Below are the code and all the weights of a small trained network. Each question names an input and a target symbol and asks about switching units off, where a switched-off unit gives its printed mean instead of its output.

import numpy as np


def w(rows, s, z=0):
    codes = np.array(rows[::2]) - 128.0
    scale = np.full(codes.shape[1], s)
    scale[-1] = z or s
    return codes * scale


def f(y):
    return np.maximum(y, 0)


def softmax(a):
    e = np.exp(a - a.max(-1, keepdims=True))
    return e / e.sum(-1, keepdims=True)


def log_softmax(a):
    a = a - a.max(-1, keepdims=True)
    return a - np.log(np.exp(a).sum(-1, keepdims=True))


def net(x, mask):
    ids = ['ΘΠΣΦαβγεζηλμξτω'.index(c) for c in x.split()]
    T = len(ids)
    res = E[ids] + P[:T]
    r = res
    for j in range(2):
        rows = slice(2 * j, 2 * j + 2)
        q, k, v = (r @ M[0][rows].T for M in (Q, K, V))
        z = softmax(np.where(np.tri(T) > 0, q @ k.T / 2**0.5, -1e9)) @ v
        o = O[0][rows]
        res = res + np.where(mask[j], z, o[:, -1]) @ o[:, :-1]
    y = f(res @ A[0][:, :-1].T + A[0][:, -1])
    res = res + np.where(mask[2:10], y, B[0][:, -1]) @ B[0][:, :-1]
    return log_softmax(res[-1] @ U[:, :-1].T + U[:, -1])


Q, K, V, O, A, B = {}, {}, {}, {}, {}, {}
E = w([
[143,147,209,149,90],'Θ',
[121,189,154,139,151],'Π',
[135,30,135,80,78],'Σ',
[108,186,86,104,131],'Φ',
[110,85,49,101,126],'α',
[106,140,75,111,151],'β',
[118,69,111,98,140],'γ',
[128,100,155,107,124],'ε',
[157,67,182,102,12],'ζ',
[124,105,181,119,159],'η',
[121,136,113,98,88],'λ',
[114,99,126,108,161],'μ',
[145,99,205,106,98],'ξ',
[126,84,160,103,133],'τ',
[136,101,93,80,40],'ω',
],0.011)
P = w([
[248,112,80,179,106],'0',
[98,152,171,47,135],'1',
[200,89,99,54,157],'2',
[139,169,110,236,72],'3',
[43,119,172,103,135],'4',
[195,100,116,52,161],'5',
[116,96,105,229,48],'6',
[11,97,185,109,151],'7',
[191,122,119,43,160],'8',
[82,87,126,231,22],'9',
[61,198,196,132,120],'10',
],0.013)
Q[0] = w([
[58,112,121,164,100],'H0',
[142,117,126,215,125],'H0',
[107,128,145,196,67],'H1',
[177,160,146,3,151],'H1',
],0.014)
K[0] = w([
[88,86,137,184,131],'H0',
[39,88,161,121,131],'H0',
[46,156,161,122,115],'H1',
[250,154,104,162,131],'H1',
],0.018)
V[0] = w([
[120,133,132,158,141],'H0',
[145,72,176,72,196],'H0',
[157,185,241,192,145],'H1',
[98,152,112,143,249],'H1',
],0.016)
O[0] = w([
[118,146,98,133,103,112],'H0',
[133,8,39,93,110,97],'H0',
[113,86,191,149,239,159],'H1',
[209,178,154,133,156,3],'H1',
],0.015,0.0062)
A[0] = w([
[203,93,89,81,115,157],'N0',
[103,103,144,87,157,175],'N1',
[247,132,118,117,145,254],'N2',
[121,87,159,153,111,101],'N3',
[105,111,160,97,175,213],'N4',
[139,213,120,153,111,151],'N5',
[103,150,170,101,173,151],'N6',
[143,138,149,197,157,64],'N7',
],0.015,0.0062)
B[0] = w([
[108,180,123,210,158,195],'N0',
[161,145,185,151,125,220],'N1',
[143,164,86,4,210,170],'N2',
[121,144,66,123,184,180],'N3',
[159,158,148,144,77,254],'N4',
[159,68,186,145,144,190],'N5',
[134,82,47,88,82,234],'N6',
[57,145,137,150,152,179],'N7',
],0.012,0.014)
U = w([
[72,153,180,211,154,107],'Θ',
[219,170,126,225,95,28],'Π',
[131,100,82,104,175,139],'Σ',
[133,117,80,143,138,112],'Φ',
[133,198,82,148,104,31],'α',
[156,209,193,183,153,122],'β',
[58,29,90,58,148,67],'γ',
[128,100,93,123,131,145],'ε',
[114,127,131,54,41,253],'ζ',
[209,127,120,67,135,138],'η',
[186,2,109,137,135,105],'λ',
[55,146,153,50,193,139],'μ',
[117,140,168,150,101,238],'ξ',
[117,165,74,59,141,112],'τ',
[119,104,76,155,104,8],'ω',
],0.0097,0.005)

Each question gives the input, a string of symbols that net reads in full, and the target symbol t.
The units are the heads (2 rows each of Q, K, V and O) and the neurons (one row each of A and B). Each row of codes is followed by its name. A weight is (code - 128) times the scale printed after its matrix; where a second scale follows, it is the last column's (O, A, B and U).
mask holds one flag per unit, heads first, then neurons. A switched-off unit (its flag False) gives its mean, the last column of its rows in O or B, instead of its output. The means were averaged over made-up inputs and are rounded, as every weight is.
A unit's drop is (log p(t) with every unit on - log p(t) with that unit switched off) / (log p(t) with every unit on - log p(t) with every unit switched off).
The circuit of an input: a set's keep is (log p(t) with only the set's units on - log p(t) with every unit switched off) / (log p(t) with every unit on - log p(t) with every unit switched off). Starting from all 10 units, units are removed one at a time, each time the one whose removal leaves the highest keep (on an exact tie, the one counted first), for as long as the keep stays at least 0.8.
units of the circuit, in order: the units of the circuit, biggest drop first
unit that matters most: the unit with the biggest drop
k most important neurons: the k neurons with the biggest drops, biggest first
which heads matter: for each layer, one digit per head in row order, 1 if its drop is at least 0.15 and else 0, layers parted by /
input Θ ζ ε, target λ: units of the circuit, in order -> H1, H0, N1
input β λ α α Φ Π γ, target β: units of the circuit, in order -> N6, H0
input α Θ Π Σ η λ β β ω, target α: units of the circuit, in order -> N0, H1
input α Θ γ ζ Π Θ β, target μ: 2 most important neurons -> N2, N7
input η γ ξ Π γ Φ Θ, target α: which heads matter -> 11
input Θ α ζ Θ ζ α, target λ: units of the circuit, in order -> H1, N1, H0
input Π Θ ε, target η: which heads matter -> 01
input ζ β Θ Π Θ μ ξ α ξ ζ, target Π: which heads matter -> 01
input Φ ζ η β β ζ Θ ζ β Σ, target γ: units of the circuit, in order -> N4, H1
input Θ Σ η β, target ω: unit that matters most -> H0
input Π α ξ, target η: 2 most important neurons -> N2, N4
input Π α μ Θ β ω α, target η: units of the circuit, in order -> H1, N2
input Θ Θ Φ Σ ε Σ Φ Σ ω Θ, target ω: units of the circuit, in order -> H0, H1, N0
input Θ η Π Θ ξ Π, target λ: which heads matter -> 11
input μ Π α Θ, target μ: which heads matter -> 01
input Π Θ Θ Θ α ξ α, target Π: which heads matter -> 01
input ξ Θ ζ Θ α λ β, target Π: units of the circuit, in order -> H1, N5
input Π ζ Σ λ η μ β ζ τ, target η: 2 most important neurons -> N2, N4
input μ Θ μ Θ Θ Θ ζ ζ γ Θ α, target ζ: units of the circuit, in order -> N6, N0, H0, N3
input η Π ε η Θ Θ, target β: unit that matters most -> N0
input ζ ζ η Π Π ε, target γ: units of the circuit, in order -> H1
input τ β Θ Θ Π λ ζ ξ μ λ, target λ: 2 most important neurons -> N0, N7
input λ α Θ μ Π η ξ, target μ: units of the circuit, in order -> H1, N2, N7
input Π γ Θ ζ ζ α, target η: 4 most important neurons -> N2, N7, N4, N1
input β β Π Θ Θ τ Φ Θ α, target τ: units of the circuit, in order -> H1, N2
input Π γ β τ η, target ζ: which heads matter -> 00
input α η Θ Φ Θ Θ λ β, target ζ: 2 most important neurons -> N6, N0
input Θ γ α Π μ β Θ Θ Φ, target λ: which heads matter -> 11
